Below is a small trained network, with its code and all its weights. Each question gives an input and a target symbol and asks what happens when units are switched off, that is, made to give their printed mean instead of their output.

import numpy as np


def w(rows, s, z=0):
    codes = np.array(rows[::2]) - 128.0
    scale = np.full(codes.shape[1], s)
    scale[-1] = z or s
    return codes * scale


def f(y):
    return y / 2 * (1 + np.tanh(0.7978845608 * (y + 0.044715 * y**3)))


def softmax(a):
    e = np.exp(a - a.max(-1, keepdims=True))
    return e / e.sum(-1, keepdims=True)


def log_softmax(a):
    a = a - a.max(-1, keepdims=True)
    return a - np.log(np.exp(a).sum(-1, keepdims=True))


def net(x, mask):
    ids = ['ΓΔΘΣηλξφψω'.index(c) for c in x.split()]
    T = len(ids)
    res = E[ids] + P[:T]
    u = 0
    for l in range(2):
        q, k, v = (res @ M[l].T for M in (Q, K, V))
        z = softmax(np.where(np.tri(T) > 0, q @ k.T / 2**0.5, -1e9)) @ v
        res = res + np.where(mask[u], z, O[l][:, -1]) @ O[l][:, :-1]
        u += 1
        y = f(res @ A[l][:, :-1].T + A[l][:, -1])
        res = res + np.where(mask[u : u + 8], y, B[l][:, -1]) @ B[l][:, :-1]
        u += 8
    return log_softmax(res[-1] @ U[:, :-1].T + U[:, -1])


Q, K, V, O, A, B = {}, {}, {}, {}, {}, {}
E = w([
[65,149,255,160,103],'Γ',
[187,176,35,164,117],'Δ',
[170,180,129,162,81],'Θ',
[145,143,198,141,151],'Σ',
[79,135,85,150,134],'η',
[173,140,40,139,209],'λ',
[106,125,118,138,200],'ξ',
[106,168,173,169,78],'φ',
[48,118,187,138,174],'ψ',
[198,153,126,136,159],'ω',
],0.0072)
P = w([
[114,135,120,169,134],'0',
[222,27,144,44,36],'1',
[228,137,205,135,186],'2',
[159,63,113,69,24],'3',
[8,179,63,164,131],'4',
[139,97,128,70,47],'5',
[227,169,203,190,190],'6',
[146,116,114,59,81],'7',
[2,206,67,201,150],'8',
[180,137,76,56,79],'9',
[216,198,207,201,210],'10',
],0.0075)
Q[0] = w([
[57,252,87,206,138],'L0H0',
[60,70,77,40,63],'L0H0',
],0.014)
K[0] = w([
[189,202,186,249,225],'L0H0',
[223,2,169,16,96],'L0H0',
],0.011)
V[0] = w([
[174,144,102,114,1],'L0H0',
[143,218,118,178,100],'L0H0',
],0.0095)
O[0] = w([
[115,166,142,2,133,249],'L0H0',
[102,193,136,122,172,234],'L0H0',
],0.0086,0.0016)
A[0] = w([
[62,165,94,159,96,179],'L0N0',
[153,157,64,165,211,185],'L0N1',
[166,159,157,133,182,214],'L0N2',
[104,206,136,144,152,252],'L0N3',
[168,68,69,92,127,55],'L0N4',
[137,157,198,173,152,163],'L0N5',
[142,112,136,254,107,178],'L0N6',
[190,129,184,162,156,145],'L0N7',
],0.0099,0.0038)
B[0] = w([
[40,149,88,149,184,175],'L0N0',
[170,176,11,186,71,222],'L0N1',
[173,207,161,117,129,216],'L0N2',
[89,206,142,143,142,254],'L0N3',
[96,95,210,79,145,133],'L0N4',
[145,167,221,152,179,201],'L0N5',
[140,26,129,226,253,212],'L0N6',
[174,185,157,160,180,180],'L0N7',
],0.0071,0.0053)
Q[1] = w([
[227,133,163,124,130],'L1H0',
[156,3,113,18,13],'L1H0',
],0.0071)
K[1] = w([
[2,24,77,118,58],'L1H0',
[164,15,136,56,73],'L1H0',
],0.0052)
V[1] = w([
[13,89,252,128,148],'L1H0',
[58,117,2,142,109],'L1H0',
],0.0081)
O[1] = w([
[170,141,4,95,197,15],'L1H0',
[50,107,134,122,137,2],'L1H0',
],0.015,0.0022)
A[1] = w([
[174,90,191,104,157,167],'L1N0',
[198,76,51,37,185,96],'L1N1',
[167,81,43,116,194,3],'L1N2',
[198,140,43,147,192,141],'L1N3',
[199,82,169,83,127,210],'L1N4',
[71,255,138,116,97,148],'L1N5',
[80,200,172,102,199,205],'L1N6',
[199,131,43,123,193,184],'L1N7',
],0.0072,0.0058)
B[1] = w([
[62,137,26,195,112,167],'L1N0',
[49,242,180,174,75,186],'L1N1',
[36,254,198,110,199,149],'L1N2',
[132,43,175,85,132,228],'L1N3',
[27,81,101,130,76,192],'L1N4',
[156,78,94,11,130,234],'L1N5',
[143,102,25,96,36,255],'L1N6',
[112,48,185,66,113,235],'L1N7',
],0.0068,0.0085)
U = w([
[183,254,57,96,134,173],'Γ',
[73,97,135,73,53,206],'Δ',
[237,36,172,159,124,116],'Θ',
[45,164,21,162,179,130],'Σ',
[192,246,167,183,123,126],'η',
[95,98,207,187,107,4],'λ',
[118,134,94,217,154,152],'ξ',
[117,185,185,99,178,28],'φ',
[162,43,63,42,119,174],'ψ',
[95,12,137,142,173,49],'ω',
],0.0071,0.0034)

Each question gives the input, a string of symbols that net reads in full, and the target symbol t.
The units are the heads (2 rows each of Q, K, V and O) and the neurons (one row each of A and B). Each row of codes is followed by its name. A weight is (code - 128) times the scale printed after its matrix; where a second scale follows, it is the last column's (O, A, B and U).
mask holds one flag per unit, layer by layer, with each layer's heads first. A switched-off unit (its flag False) gives its mean, the last column of its rows in O or B, instead of its output. The means were averaged over made-up inputs and are rounded, as every weight is.
A unit's drop is (log p(t) with every unit on - log p(t) with that unit switched off) / (log p(t) with every unit on - log p(t) with every unit switched off).
The circuit of an input: a set's keep is (log p(t) with only the set's units on - log p(t) with every unit switched off) / (log p(t) with every unit on - log p(t) with every unit switched off). Starting from the 12 units with the biggest drops (on a tie, the unit counted first), units are removed one at a time, each time the one whose removal leaves the highest keep (on an exact tie, the one counted first), for as long as the keep stays at least 0.8.
circuit, biggest first: the units of the circuit, biggest drop first
most important unit: the unit with the biggest drop
top k neurons: the k neurons with the biggest drops, biggest first
top k neurons in layer l: the k neurons of layer l with the biggest drops, biggest first
input Θ ξ φ η η λ Γ ψ λ, target φ: top 3 neurons -> (L0N5 L0N7 L1N2)
input ψ ψ Σ Θ Δ, target Θ: most important unit -> L0N7
input λ η Δ Θ Γ φ ω Δ λ, target η: top 2 neurons -> (L0N7 L0N1)
input λ Δ Γ, target λ: circuit, biggest first -> (L0N1 L1H0 L0H0)
input Δ φ Θ Δ λ Σ Θ Γ Δ Θ Σ, target Δ: circuit, biggest first -> (L1H0 L1N6 L0N1 L1N5)
input φ ξ Γ, target ψ: circuit, biggest first -> (L1H0 L0N1 L1N7)
input λ Γ ψ ξ Γ ω Δ λ λ, target Δ: top 3 neurons -> (L0N1 L1N5 L0N3)
input Δ ω Δ Θ Θ ξ ψ Θ ψ Δ Θ, target ω: circuit, biggest first -> (L1H0 L0H0 L0N6 L1N3)
input λ ξ Δ λ Σ ω ω ω Σ, target η: top 3 neurons -> (L0N7 L0N2 L0N1)
input η Σ Σ ξ λ Δ Θ Θ Γ Σ Σ, target φ: top 3 neurons -> (L0N0 L1N2 L1N7)
input η Γ η Δ Δ ω ψ λ ψ ψ ξ, target ω: circuit, biggest first -> (L0H0 L1H0 L1N3 L0N6)
input Γ Γ η φ ξ ψ λ φ Δ, target λ: circuit, biggest first -> (L1H0 L0N1 L0H0)
input Δ Δ λ η Δ, target λ: circuit, biggest first -> (L1H0 L0H0 L0N1)
input Δ Σ ω λ Σ, target η: most important unit -> L1H0
input Δ Δ φ Σ Γ ω φ, target φ: top 2 neurons in layer 0 -> (L0N0 L0N1)
input Γ Γ λ Δ Δ Θ λ, target Δ: top 2 neurons -> (L0N0 L0N1)
input ω Δ ψ λ η η η Σ Γ, target Σ: top 2 neurons -> (L0N0 L1N2)
input Γ ψ η Δ Σ Γ ψ, target Θ: top 2 neurons in layer 1 -> (L1N3 L1N7)
input ξ ψ Δ λ Δ ω Σ Σ Γ ψ Θ, target φ: top 4 neurons -> (L0N0 L1N2 L0N6 L1N7)
input η ω η φ Δ Δ ψ ψ φ, target ω: most important unit -> L0H0
input Δ φ η Σ Θ η λ Γ Γ, target λ: top 2 neurons -> (L0N2 L0N7)
input Θ λ φ λ Δ φ Γ ψ Σ η Γ, target Θ: top 2 neurons -> (L0N6 L0N5)
input ψ Δ Δ η φ Γ Θ Σ ξ Θ Σ, target ξ: top 2 neurons -> (L0N6 L0N1)
input ξ Σ Σ Θ η, target Θ: top 2 neurons in layer 1 -> (L1N3 L1N7)
input Σ ψ φ φ Δ Σ Δ Σ ξ, target Δ: top 2 neurons in layer 0 -> (L0N1 L0N7)
input Θ Δ φ λ η ω ξ ξ Σ, target ξ: top 3 neurons -> (L0N1 L0N6 L0N7)
input Γ φ Θ η Σ, target Γ: top 2 neurons in layer 0 -> (L0N7 L0N2)
